Below is a small trained network, with its code and all its weights. Each question gives an input and a class and asks what happens when units are switched off, that is, made to give their printed mean instead of their output.

import numpy as np


def w(rows, s, z=0):
    codes = np.array(rows[::2]) - 128.0
    scale = np.full(codes.shape[1], s)
    scale[-1] = z or s
    return codes * scale


def norm(h):
    return h / np.sqrt((h * h).mean(-1, keepdims=True) + 1e-5)


def f(y):
    return y / 2 * (1 + np.tanh(0.7978845608 * (y + 0.044715 * y**3)))


def log_softmax(a):
    a = a - a.max(-1, keepdims=True)
    return a - np.log(np.exp(a).sum(-1, keepdims=True))


def net(x, mask):
    res = np.array(x, float).reshape(1, 8) / 4 @ E
    u = 0
    for l in range(4):
        y = f(norm(res) @ A[l][:, :-1].T + A[l][:, -1])
        res = res + np.where(mask[u : u + 7], y, B[l][:, -1]) @ B[l][:, :-1]
        u += 7
    return log_softmax(norm(res)[-1] @ U[:, :-1].T + U[:, -1])


A, B = {}, {}
E = w([
[26,104,120,210,184,125,147,203,224,77,140],'x0',
[98,94,229,157,128,191,237,38,113,43,225],'x1',
[135,64,57,208,91,78,222,163,50,180,164],'x2',
[221,189,78,159,105,158,191,163,146,7,54],'x3',
[79,43,69,45,203,117,180,53,145,89,4],'x4',
[128,129,126,127,128,127,129,127,129,131,129],'x5',
[126,130,132,125,123,126,130,126,129,128,128],'x6',
[193,145,215,194,233,91,201,91,172,193,92],'x7',
],0.0049)
A[0] = w([
[115,68,214,175,135,253,200,33,101,48,195,54],'L0N0',
[78,7,36,66,78,187,178,169,129,101,114,117],'L0N1',
[109,218,170,188,61,106,138,120,92,138,162,84],'L0N2',
[234,127,139,39,88,194,130,70,78,208,129,1],'L0N3',
[11,178,89,184,149,87,153,162,184,72,142,71],'L0N4',
[178,64,101,117,121,219,106,67,63,116,165,171],'L0N5',
[20,156,138,126,113,89,125,42,119,175,106,50],'L0N6',
],0.004,0.0065)
B[0] = w([
[34,224,160,145,140,120,219,42,126,128,155,226],'L0N0',
[168,112,158,159,141,111,77,136,74,87,137,217],'L0N1',
[159,174,116,172,159,102,75,79,96,109,171,136],'L0N2',
[253,166,110,60,62,116,150,33,139,230,95,123],'L0N3',
[66,91,135,155,102,120,143,120,248,116,184,142],'L0N4',
[80,134,158,79,70,46,185,112,153,85,204,250],'L0N5',
[151,106,12,78,163,161,170,105,163,158,138,94],'L0N6',
],0.0063,0.0024)
A[1] = w([
[165,194,236,66,201,122,112,106,253,151,106,57],'L1N0',
[42,65,171,91,142,92,62,72,155,210,200,65],'L1N1',
[159,127,60,80,204,169,127,11,111,128,116,110],'L1N2',
[46,237,118,7,108,211,53,94,204,79,149,80],'L1N3',
[205,147,148,201,239,124,173,63,196,232,134,14],'L1N4',
[138,188,36,117,113,41,88,175,166,177,81,34],'L1N5',
[122,75,132,171,98,125,179,151,54,168,95,1],'L1N6',
],0.0051,0.0048)
B[1] = w([
[177,72,140,232,111,170,124,119,50,145,84,208],'L1N0',
[177,92,74,99,145,230,162,128,133,174,159,211],'L1N1',
[148,115,172,129,106,93,119,130,142,107,140,166],'L1N2',
[187,61,162,255,104,164,114,109,39,145,83,255],'L1N3',
[166,134,128,122,193,142,193,196,68,129,119,186],'L1N4',
[37,187,160,90,128,143,117,83,147,168,89,176],'L1N5',
[196,112,126,193,69,166,126,148,113,175,67,108],'L1N6',
],0.0093,0.0032)
A[2] = w([
[87,143,53,190,67,87,252,137,72,176,134,14],'L2N0',
[107,82,1,199,73,30,215,126,99,183,146,41],'L2N1',
[178,215,71,161,59,163,222,114,169,4,78,70],'L2N2',
[205,245,143,200,96,110,70,124,155,159,224,107],'L2N3',
[216,185,151,25,91,105,166,61,79,143,96,3],'L2N4',
[136,21,81,96,172,41,160,2,149,92,44,55],'L2N5',
[181,194,116,141,83,158,159,160,163,72,46,42],'L2N6',
],0.006,0.0036)
B[2] = w([
[146,119,193,180,156,199,12,50,120,114,83,200],'L2N0',
[190,112,229,195,117,226,57,73,101,149,79,217],'L2N1',
[83,75,127,65,164,183,117,106,120,250,190,235],'L2N2',
[110,65,193,41,212,69,70,165,109,74,144,253],'L2N3',
[127,86,141,124,21,37,106,85,222,193,130,216],'L2N4',
[151,147,210,46,211,101,37,254,120,53,184,231],'L2N5',
[163,56,91,92,183,212,116,115,110,208,183,164],'L2N6',
],0.0083,0.0031)
A[3] = w([
[101,97,56,115,41,113,106,118,44,73,170,186],'L3N0',
[126,170,89,144,152,114,58,142,146,175,69,100],'L3N1',
[178,110,74,91,149,188,141,125,146,179,187,44],'L3N2',
[75,93,125,210,168,156,144,192,254,106,125,80],'L3N3',
[142,131,149,176,143,108,116,188,122,177,201,253],'L3N4',
[213,168,175,124,159,53,229,127,110,181,115,114],'L3N5',
[128,177,83,113,154,93,82,163,112,193,84,130],'L3N6',
],0.0085,0.0027)
B[3] = w([
[110,224,38,194,171,131,162,189,193,138,13,209],'L3N0',
[69,183,237,150,98,206,200,1,133,62,213,192],'L3N1',
[133,53,42,123,172,164,197,94,118,221,191,161],'L3N2',
[195,168,96,94,4,21,68,80,121,214,117,202],'L3N3',
[146,98,82,35,144,124,147,137,123,74,73,253],'L3N4',
[73,182,22,191,90,127,114,195,204,113,75,221],'L3N5',
[59,105,152,202,138,133,243,85,125,70,244,190],'L3N6',
],0.0082,0.0053)
U = w([
[33,192,217,137,128,154,239,33,155,85,215,71],'0',
[215,51,206,230,117,216,58,96,40,139,51,42],'1',
[141,24,64,44,196,217,188,122,142,237,207,59],'2',
[129,103,180,39,201,49,78,227,109,47,158,89],'3',
[133,174,47,179,136,142,188,189,168,122,52,254],'4',
[174,94,108,92,7,17,82,61,192,207,122,26],'5',
],0.014,0.0066)

Each question gives the input, the list of numbers given to net, and the class t.
The units are the neurons (one row each of A and B). Each row of codes is followed by its name. A weight is (code - 128) times the scale printed after its matrix; where a second scale follows, it is the last column's (A, B and U).
mask holds one flag per neuron, layer by layer. A switched-off neuron (its flag False) gives its mean, the last column of its row in B, instead of its output. The means were averaged over made-up inputs and are rounded, as every weight is.
A unit's drop is (log p(t) with every unit on - log p(t) with that unit switched off) / (log p(t) with every unit on - log p(t) with every unit switched off).
unit that matters most: the unit with the biggest drop
k most important neurons: the k neurons with the biggest drops, biggest first
top k neurons in layer l: the k neurons of layer l with the biggest drops, biggest first
input [0,7,3,8,1,-5,8,0], class 2: 3 most important neurons -> L2N2, L3N2, L3N1
input [-1,-4,6,5,-2,4,5,-5], class 1: unit that matters most -> L2N1
input [1,-4,3,-4,-6,1,1,-6], class 3: 4 most important neurons -> L2N3, L3N5, L0N2, L3N4
input [1,7,4,4,6,-5,5,8], class 4: 3 most important neurons -> L3N5, L3N1, L1N4
input [-3,-8,5,3,-3,-2,5,8], class 0: 2 most important neurons -> L3N1, L3N6
input [-8,7,7,8,6,2,-6,-3], class 2: 2 most important neurons -> L2N2, L1N3
input [5,-8,2,1,7,-2,1,-6], class 0: 2 most important neurons -> L3N1, L3N6
input [7,1,3,-3,7,1,2,-7], class 3: 2 most important neurons -> L2N5, L0N1
input [-1,-4,7,-6,-4,5,-6,3], class 1: 2 most important neurons -> L2N1, L2N0
input [-7,7,-8,-2,-1,-1,-5,1], class 1: top 2 neurons in layer 1 -> L1N3, L1N0
input [5,-5,-1,-6,-2,3,7,8], class 4: 2 most important neurons -> L3N5, L1N4
input [8,6,0,1,7,-1,5,-3], class 5: 2 most important neurons -> L3N3, L0N4
input [7,6,-8,5,5,4,3,8], class 1: 2 most important neurons -> L1N0, L3N0
input [6,-1,0,-5,-5,3,6,0], class 5: top 2 neurons in layer 3 -> L3N3, L3N6
input [0,4,-6,-3,4,3,-2,6], class 1: 3 most important neurons -> L1N0, L3N0, L2N4
input [6,-7,6,-5,8,2,1,1], class 3: top 2 neurons in layer 2 -> L2N5, L2N4
input [5,0,-5,-4,4,-2,1,-3], class 1: top 2 neurons in layer 2 -> L2N4, L2N2
input [-5,-8,-8,3,1,1,8,5], class 0: 3 most important neurons -> L3N1, L3N6, L1N5
input [6,3,-5,8,0,2,-7,-2], class 2: 2 most important neurons -> L2N2, L2N6
input [-8,6,-5,-1,-4,-6,-4,-1], class 5: 2 most important neurons -> L2N4, L0N3
input [-6,-4,-7,-3,0,3,-3,-2], class 1: unit that matters most -> L1N3
input [4,-8,-6,3,4,4,-5,-5], class 0: top neuron in layer 3 -> L3N1
input [-4,-5,1,-5,-2,7,-6,-4], class 0: top 2 neurons in layer 2 -> L2N2, L2N6
input [-4,6,7,-4,-2,-7,-6,8], class 4: top 3 neurons in layer 1 -> L1N4, L1N3, L1N0
input [5,4,7,6,-4,1,1,-4], class 1: top 2 neurons in layer 2 -> L2N0, L2N1
input [-2,-7,-6,7,7,4,1,2], class 0: top 2 neurons in layer 1 -> L1N5, L1N1
input [2,-5,4,-5,-8,-6,-1,-1], class 3: unit that matters most -> L2N3
input [8,-8,7,2,3,-3,3,1], class 0: top 2 neurons in layer 1 -> L1N5, L1N3
input [5,6,8,2,6,-8,4,-6], class 1: top 2 neurons in layer 3 -> L3N1, L3N6
